Known rows, with every step that occurs:
zopa > zozuz > vifuzis > niru > dusu: [-199 -19 44 -91 250 10 191 166 113 -358 -96 52 189 -255 -21 -77 -32 283 57 118 175 -253 -343]
zozuz > selor > niru > dusu > tonabe: [-121 -177 326 372 38 66 -41 52 251 -39 390 -11 -199 34 2 186 138 61 -18 237 -6 -204 -92]
vifuzis > dusu > tonabe > zopa > selor > niru: [253 74 245 94 110 -245 -33 -42 -6 69 112 -286 252 -112 -159 -109 60 -11 4 -7 -27 7 -270]
vifuzis > niru > zozuz > selor: [15 28 310 249 -134 20 -89 -63 534 -150 138 -199 9 0 -273 -9 94 -58 -44 173 -112 -191 9]
dusu > tonabe > zopa > selor: [-18 -73 -45 254 189 -253 65 -110 173 -214 243 -203 314 -406 56 -154 90 -67 197 -111 198 -31 -127]
niru > zozuz > selor: [152 107 229 270 -106 -50 -36 -29 319 146 184 97 38 -154 -74 105 43 -83 -31 -20 -58 -316 90]
zopa > zozuz > selor > niru: [-117 -152 408 86 141 15 -11 31 62 -8 107 204 4 -20 8 72 -42 150 93 160 186 -224 -176]
selor > niru > zozuz: [81 61 508 221 -38 -50 29 8 57 125 4 171 90 -64 -127 4 -60 117 -93 215 -126 -144 -109]
zozuz > niru: [146 -109 382 94 -94 93 139 -41 386 -164 27 -112 5 180 45 66 -90 -147 -206 195 -63 -137 -144]
niru > dusu > tonabe > zopa: [-100 -59 33 266 85 -12 258 124 252 -343 261 -277 94 -198 158 -54 77 -36 1 -90 220 -158 -239]
vifuzis > dusu > tonabe: [326 241 295 -44 167 -198 105 85 75 -68 55 -240 205 -57 -157 8 68 12 -236 -126 -67 -38 -270]
zopa > selor > vifuzis: [116 -4 -41 -75 -53 -247 37 -174 54 -133 46 -92 281 -275 17 50 102 -64 192 63 232 -248 -293]
vifuzis > niru: [-67 42 346 66 -31 21 144 -33 479 -393 -17 -270 133 60 -182 -36 40 -11 -137 175 -40 -110 -218]
dusu > tonabe > zopa > zozuz > niru > selor: [32 -236 65 186 184 3 32 103 152 -162 138 -48 157 -166 39 -175 -48 -73 164 -128 241 -26 -187]
zopa > selor: [10 -79 127 -36 92 -262 90 -165 134 -180 -7 -39 352 -252 6 92 20 -1 11 160 166 -235 -171]
tonabe > dusu: [282 111 234 -30 35 -282 339 234 214 -256 -74 94 206 -20 -123 -28 113 86 -178 37 -105 -253 -263]
vifuzis > dusu: [337 288 381 -151 8 -107 190 69 133 50 -68 -175 234 98 -130 97 -31 -26 -300 -51 -100 -189 -306]
dusu > tonabe > zopa > zozuz > selor > vifuzis: [4 -33 -76 251 146 -58 20 34 141 -128 357 -132 84 -320 95 -175 129 -78 366 -271 289 -87 -192]
selor > zopa > zozuz > vifuzis > dusu > tonabe: [42 204 201 -225 441 -237 236 106 25 -55 -167 279 410 -327 26 100 67 353 -285 -28 189 -142 -164]
dusu > tonabe > zopa > selor > niru: [-70 -123 71 311 185 -226 13 -105 94 -147 230 -150 233 -339 15 -154 84 -7 209 22 149 8 -150]
zopa > zozuz > vifuzis > dusu > tonabe: [117 195 35 -172 395 -151 150 191 -155 -63 -94 123 297 -344 -54 -88 -38 287 40 -121 117 -156 -336]
niru > selor > vifuzis: [230 29 27 -94 -136 61 48 193 118 81 0 204 149 26 -38 120 6 -131 54 -98 119 -341 -345]
zozuz > vifuzis > dusu: [267 394 30 -123 125 -117 188 172 60 140 -56 90 291 -154 -62 39 5 143 -163 -85 -238 -273 -297]
zozuz > niru > dusu > tonabe: [41 -259 269 208 1 78 146 50 342 -379 169 -282 -105 100 79 53 2 -94 -186 207 74 -82 -179]

Rows:
[333 362 -15 91 125 -207 44 132 16 183 4 95 263 -396 -156 -63 42 140 -72 -156 -224 -194 -99] | niru > zozuz > vifuzis > dusu > tonabe
[-188 -258 332 174 237 7 -16 97 20 -158 188 83 -82 -94 21 54 46 191 102 163 275 -170 -182] | zopa > zozuz > selor > niru > dusu > tonabe
[244 77 -61 26 -162 -188 44 -152 134 96 131 -290 329 -180 29 -136 41 -207 261 -120 154 -235 -322] | tonabe > zopa > selor > vifuzis > dusu
[197 207 272 210 121 -123 -61 104 -88 245 23 179 121 -221 -209 -56 25 245 -42 125 -282 -76 -135] | selor > niru > zozuz > vifuzis > dusu > tonabe
[-88 66 421 -201 258 -147 327 21 175 -185 -199 268 367 -167 103 167 -12 225 -327 60 346 -194 -124] | selor > zopa > zozuz
[-184 -29 -43 112 88 45 206 119 222 -207 68 -97 222 -231 78 -235 -68 74 230 -41 199 -257 -323] | tonabe > zopa > zozuz > vifuzis > niru > dusu
[-68 -82 261 17 166 -14 81 39 146 -88 78 134 75 -96 45 79 -28 67 60 11 251 -285 -163] | zopa > zozuz > selor
[329 170 78 112 -69 -46 -84 11 217 133 374 -184 -79 -13 -57 102 237 -153 92 -159 -7 -232 -202] | zozuz > selor > vifuzis > dusu > tonabe
[244 363 -127 44 202 -141 137 155 62 118 117 -32 286 -317 -34 -111 58 103 7 -227 -196 -152 -275] | zozuz > vifuzis > dusu > tonabe > zopa
[42 -238 190 88 -31 128 99 81 230 -16 8 23 177 47 87 -136 -203 -147 148 -33 210 -207 -250] | tonabe > zopa > zozuz > niru > selor
[17 25 -40 179 -160 54 101 32 344 -377 262 -480 -11 -90 -35 -158 218 -134 217 -41 188 -127 -397] | selor > vifuzis > niru > dusu > tonabe > zopa
[4 66 48 272 151 -103 172 38 245 -196 261 -177 212 -291 92 -169 71 -79 91 -226 108 -8 -148] | dusu > tonabe > zopa
[-47 106 12 -65 130 10 117 155 371 -77 -115 289 275 -119 -123 98 53 190 -171 153 -136 -261 -181] | zozuz > vifuzis > niru > selor > zopa
[-14 -99 271 5 -46 83 41 102 432 -264 -82 -52 145 165 -268 45 10 -43 -135 175 -21 -190 -250] | vifuzis > niru > selor
[175 24 185 41 69 -289 -136 -130 -109 211 -72 122 309 -281 -205 20 -4 182 46 308 -116 -188 -168] | zopa > selor > niru > zozuz > vifuzis > dusu
[25 85 330 154 -93 -33 43 -44 433 -260 -37 -188 136 -57 -273 -73 44 -14 -121 151 -80 -134 -97] | vifuzis > niru > zozuz
[305 222 201 50 88 -164 116 67 127 -5 128 -322 245 -83 -99 -108 57 -80 -99 -211 -30 -36 -275] | vifuzis > dusu > tonabe > zopa
[24 -134 308 127 29 -255 -104 -194 -15 38 -34 94 268 -251 -128 32 -17 104 54 342 40 -170 -109] | zopa > selor > niru > zozuz
[417 132 86 -192 -157 27 26 223 49 204 -39 89 181 149 -154 129 8 -144 -31 -126 25 -307 -429] | niru > selor > vifuzis > dusu
[9 -101 160 269 -84 -157 -32 -172 122 111 119 -43 298 -239 -15 -137 -50 -62 227 131 67 -174 -115] | tonabe > zopa > selor > niru > zozuz
[15 -68 -122 242 66 -208 -21 -123 238 -305 268 -384 225 -355 -31 -227 189 -113 323 -65 193 -1 -212] | dusu > tonabe > zopa > selor > vifuzis > niru
[-120 -202 143 228 -67 -86 74 -114 157 -62 148 -142 233 -144 93 -80 -31 -45 180 184 163 -215 -237] | tonabe > zopa > selor > niru > dusu
[98 10 -117 98 -144 -145 81 -166 190 -15 171 -188 317 -270 114 -140 37 -210 335 -100 231 -247 -260] | tonabe > zopa > selor > vifuzis
[27 -34 137 -11 54 2 38 47 86 -38 139 94 21 -126 70 46 41 -2 223 -77 313 -312 -256] | zopa > zozuz > selor > vifuzis
[77 -304 319 -112 81 105 64 122 110 -133 -160 184 109 114 -29 37 -198 -13 -53 137 218 -210 -269] | zopa > zozuz > niru > selor
[-142 -131 404 234 110 5 129 108 57 -226 164 -59 -29 -48 7 58 70 182 -76 266 55 -74 -272] | selor > niru > dusu > tonabe
[-26 69 341 105 46 -32 126 -60 477 51 190 189 86 -4 92 310 150 12 -308 74 64 -302 80] | zozuz > selor > zopa
[-26 -75 159 15 28 34 -37 15 206 -158 133 -46 -22 -56 -62 -16 79 6 231 26 272 -243 -267] | zopa > zozuz > selor > vifuzis > niru
[159 -233 403 -28 -50 100 77 62 417 -19 -92 210 121 276 -6 247 -94 -104 -385 243 16 -215 -82] | zozuz > niru > selor > zopa
[-15 -18 137 -233 254 -36 155 225 90 70 -221 596 398 -138 18 209 -63 205 -219 37 205 -333 -187] | niru > selor > zopa > zozuz > vifuzis
